Below is a small trained network, with its code and all its weights. Each question gives an input and a target symbol and asks what happens when units are switched off, that is, made to give their printed mean instead of their output.

import numpy as np


def w(rows, s, z=0):
    codes = np.array(rows[::2]) - 128.0
    scale = np.full(codes.shape[1], s)
    scale[-1] = z or s
    return codes * scale


def f(y):
    return np.maximum(y, 0)


def softmax(a):
    e = np.exp(a - a.max(-1, keepdims=True))
    return e / e.sum(-1, keepdims=True)


def log_softmax(a):
    a = a - a.max(-1, keepdims=True)
    return a - np.log(np.exp(a).sum(-1, keepdims=True))


def net(x, mask):
    ids = ['ΔΛγεζηξτφ'.index(c) for c in x.split()]
    T = len(ids)
    res = E[ids] + P[:T]
    q, k, v = (res @ M[0].T for M in (Q, K, V))
    z = softmax(np.where(np.tri(T) > 0, q @ k.T / 2**0.5, -1e9)) @ v
    res = res + np.where(mask[0], z, O[0][:, -1]) @ O[0][:, :-1]
    y = f(res @ A[0][:, :-1].T + A[0][:, -1])
    res = res + np.where(mask[1:9], y, B[0][:, -1]) @ B[0][:, :-1]
    return log_softmax(res[-1] @ U[:, :-1].T + U[:, -1])


Q, K, V, O, A, B = {}, {}, {}, {}, {}, {}
E = w([
[6,193,78],'Δ',
[141,228,124],'Λ',
[142,134,108],'γ',
[154,119,97],'ε',
[140,40,63],'ζ',
[69,57,123],'η',
[155,117,155],'ξ',
[135,144,59],'τ',
[185,171,78],'φ',
],0.015)
P = w([
[5,121,79],'0',
[18,108,55],'1',
[18,114,60],'2',
[21,107,59],'3',
[23,115,65],'4',
[13,129,86],'5',
],0.0019)
Q[0] = w([
[108,23,2],'head 0',
[30,108,56],'head 0',
],0.0057)
K[0] = w([
[1,142,88],'head 0',
[55,116,158],'head 0',
],0.0064)
V[0] = w([
[144,34,111],'head 0',
[8,98,137],'head 0',
],0.014)
O[0] = w([
[126,5,108,98],'head 0',
[33,126,189,252],'head 0',
],0.016,0.0039)
A[0] = w([
[46,42,253,81],'neuron 0',
[75,101,135,237],'neuron 1',
[180,250,34,245],'neuron 2',
[93,106,67,149],'neuron 3',
[7,149,132,67],'neuron 4',
[140,26,64,207],'neuron 5',
[250,170,175,253],'neuron 6',
[212,84,41,153],'neuron 7',
],0.0075,0.0033)
B[0] = w([
[111,217,98,222],'neuron 0',
[86,63,82,214],'neuron 1',
[123,200,156,223],'neuron 2',
[139,205,151,172],'neuron 3',
[220,48,164,254],'neuron 4',
[161,97,65,206],'neuron 5',
[148,2,221,167],'neuron 6',
[242,203,148,195],'neuron 7',
],0.0094,0.0083)
U = w([
[67,122,190,254],'Δ',
[133,145,181,196],'Λ',
[137,112,129,151],'γ',
[193,86,110,58],'ε',
[157,72,35,31],'ζ',
[71,77,64,177],'η',
[183,1,204,117],'ξ',
[90,216,5,54],'τ',
[214,123,148,46],'φ',
],0.0091,0.0037)

Each question gives the input, a string of symbols that net reads in full, and the target symbol t.
The units are the heads (2 rows each of Q, K, V and O) and the neurons (one row each of A and B). Each row of codes is followed by its name. A weight is (code - 128) times the scale printed after its matrix; where a second scale follows, it is the last column's (O, A, B and U).
mask holds one flag per unit, heads first, then neurons. A switched-off unit (its flag False) gives its mean, the last column of its rows in O or B, instead of its output. The means were averaged over made-up inputs and are rounded, as every weight is.
A unit's drop is (log p(t) with every unit on - log p(t) with that unit switched off) / (log p(t) with every unit on - log p(t) with every unit switched off).
The circuit of an input: a set's keep is (log p(t) with only the set's units on - log p(t) with every unit switched off) / (log p(t) with every unit on - log p(t) with every unit switched off). Starting from all 9 units, units are removed one at a time, each time the one whose removal leaves the highest keep (on an exact tie, the one counted first), for as long as the keep stays at least 0.8.
circuit, biggest first: the units of the circuit, biggest drop first
unit that matters most: the unit with the biggest drop
k most important neurons: the k neurons with the biggest drops, biggest first
drop of u: that unit's drop, to one decimal
input φ φ γ ζ, target ζ: 2 most important neurons => (neuron 5; neuron 4)
input η η ξ, target η: 4 most important neurons => (neuron 0; neuron 1; neuron 7; neuron 2)
input Δ ξ η, target Δ: unit that matters most => neuron 0
input Δ Δ ε ξ φ, target Δ: circuit, biggest first => (head 0; neuron 7; neuron 5)
input Δ τ η, target Δ: 4 most important neurons => (neuron 0; neuron 4; neuron 5; neuron 7)
input τ ζ τ ε ε, target ζ: 3 most important neurons => (neuron 5; neuron 4; neuron 2)
input τ γ ζ ζ τ, target ζ: circuit, biggest first => (head 0; neuron 5)
input φ γ φ, target φ: 3 most important neurons => (neuron 7; neuron 6; neuron 2)
input Λ Λ τ, target Λ: 2 most important neurons => (neuron 6; neuron 2)
input η ξ ξ γ, target η: 2 most important neurons => (neuron 7; neuron 4)
input Δ ζ ε γ τ, target Δ: 2 most important neurons => (neuron 5; neuron 7)
input Δ ε ε γ ξ ζ, target Δ: 3 most important neurons => (neuron 0; neuron 5; neuron 7)
input ζ ζ φ ε ε τ, target ζ: 3 most important neurons => (neuron 5; neuron 0; neuron 2)
input ε τ ξ γ ξ ζ, target ζ: unit that matters most => head 0
input τ ζ ζ ξ τ ε, target ζ: 4 most important neurons => (neuron 5; neuron 4; neuron 2; neuron 6)
input φ τ ε Δ ζ, target Δ: drop of head 0 => 1.2
input τ Δ ε, target Δ: drop of neuron 5 => 0.2
input τ τ φ, target φ: drop of head 0 => 1.9
input Δ τ Δ, target Δ: drop of neuron 0 => 0.3
input τ ε τ γ τ, target τ: most important neuron => (neuron 4)
input Δ Λ τ γ, target Δ: 2 most important neurons => (neuron 7; neuron 5)
